Below are the code and all the weights of a small trained network. Each question names an input and a class and asks about switching units off, where a switched-off unit gives its printed mean instead of its output.

import numpy as np


def w(rows, s, z=0):
    codes = np.array(rows[::2]) - 128.0
    scale = np.full(codes.shape[1], s)
    scale[-1] = z or s
    return codes * scale


def f(y):
    return y / 2 * (1 + np.tanh(0.7978845608 * (y + 0.044715 * y**3)))


def log_softmax(a):
    a = a - a.max(-1, keepdims=True)
    return a - np.log(np.exp(a).sum(-1, keepdims=True))


def net(x, mask):
    res = np.array(x, float).reshape(1, 8) / 4 @ E
    y = f(res @ A[0][:, :-1].T + A[0][:, -1])
    res = res + np.where(mask, y, B[0][:, -1]) @ B[0][:, :-1]
    return log_softmax(res[-1] @ U[:, :-1].T + U[:, -1])


A, B = {}, {}
E = w([
[211,105,157,155,211,70,91,139,134,129],'x0',
[127,135,136,125,111,108,149,143,112,89],'x1',
[160,143,255,228,121,120,193,180,109,195],'x2',
[139,222,81,138,96,56,86,187,193,181],'x3',
[104,103,112,147,141,119,128,137,149,136],'x4',
[174,145,158,81,124,121,139,163,176,108],'x5',
[148,118,120,87,134,113,183,103,138,125],'x6',
[152,137,114,101,111,150,159,97,114,136],'x7',
],0.0095)
A[0] = w([
[110,145,98,133,77,190,173,115,140,177,243],'neuron 0',
[156,139,123,105,9,162,125,91,140,114,173],'neuron 1',
[57,109,119,123,73,100,55,86,123,109,168],'neuron 2',
[116,179,239,209,86,92,197,73,149,213,2],'neuron 3',
[145,116,207,148,94,148,153,170,111,163,30],'neuron 4',
[125,217,104,138,50,1,102,108,158,215,106],'neuron 5',
],0.0065,0.0033)
B[0] = w([
[226,158,144,74,200,99,183,195,180,156,210],'neuron 0',
[125,113,74,177,177,101,128,109,49,104,193],'neuron 1',
[199,180,131,119,139,135,141,137,166,120,203],'neuron 2',
[164,202,65,103,149,85,27,26,198,32,246],'neuron 3',
[176,141,239,93,25,31,60,103,200,135,190],'neuron 4',
[161,49,186,46,3,190,45,227,49,210,254],'neuron 5',
],0.0066,0.0061)
U = w([
[164,174,62,121,99,60,75,57,215,72,2],'0',
[200,121,115,156,142,135,169,203,124,146,227],'1',
[164,1,183,112,72,158,152,177,79,177,93],'2',
[142,161,132,122,180,89,159,182,111,165,203],'3',
],0.0071,0.0044)

Each question gives the input, the list of numbers given to net, and the class t.
The units are the neurons (one row each of A and B). Each row of codes is followed by its name. A weight is (code - 128) times the scale printed after its matrix; where a second scale follows, it is the last column's (A, B and U).
mask holds one flag per neuron, in row order. A switched-off neuron (its flag False) gives its mean, the last column of its row in B, instead of its output. The means were averaged over made-up inputs and are rounded, as every weight is.
A unit's drop is (log p(t) with every unit on - log p(t) with that unit switched off) / (log p(t) with every unit on - log p(t) with every unit switched off).
The circuit of an input: a set's keep is (log p(t) with only the set's units on - log p(t) with every unit switched off) / (log p(t) with every unit on - log p(t) with every unit switched off). Starting from all 6 units, units are removed one at a time, each time the one whose removal leaves the highest keep (on an exact tie, the one counted first), for as long as the keep stays at least 0.8.
units of the circuit, in order: the units of the circuit, biggest drop first
unit that matters most: the unit with the biggest drop
top k neurons: the k neurons with the biggest drops, biggest first
drop of u: that unit's drop, to one decimal
input [-8,8,-4,-4,-7,-7,6,1], class 1: units of the circuit, in order -> [neuron 3; neuron 0; neuron 4; neuron 5]
input [6,8,8,0,6,-1,-6,8], class 0: unit that matters most -> neuron 3
input [-8,1,-3,3,-7,-7,-6,-5], class 3: units of the circuit, in order -> [neuron 3; neuron 0]
input [-3,-6,5,8,-4,4,8,7], class 2: top 2 neurons -> [neuron 5; neuron 2]
input [-2,-5,6,-4,3,4,-4,5], class 0: units of the circuit, in order -> [neuron 3; neuron 5]
input [-8,2,5,-4,-4,-4,7,6], class 3: top 2 neurons -> [neuron 0; neuron 5]
input [1,1,-6,8,-2,-8,-5,-3], class 2: top 2 neurons -> [neuron 5; neuron 3]
input [6,7,-6,4,-2,-3,8,6], class 1: top 3 neurons -> [neuron 3; neuron 4; neuron 5]
input [7,-1,7,0,5,5,-6,1], class 0: units of the circuit, in order -> [neuron 3; neuron 4]
input [-8,2,-3,5,-7,-3,-4,8], class 3: top 2 neurons -> [neuron 0; neuron 1]
input [8,8,8,-6,6,5,1,8], class 0: top 3 neurons -> [neuron 3; neuron 4; neuron 5]
input [-8,-7,-5,-2,2,4,-6,-7], class 1: top 3 neurons -> [neuron 3; neuron 4; neuron 0]
input [0,5,7,-3,0,-2,-4,-6], class 0: drop of neuron 0 -> 0.0
input [-4,6,7,-3,3,-2,4,1], class 0: drop of neuron 4 -> 0.1
input [-8,0,7,-7,0,4,-3,-8], class 3: units of the circuit, in order -> [neuron 3]
input [-2,-5,7,5,-1,-7,-2,-5], class 0: drop of neuron 3 -> 1.8
input [7,1,-3,8,-6,-5,-8,1], class 2: drop of neuron 5 -> 0.6
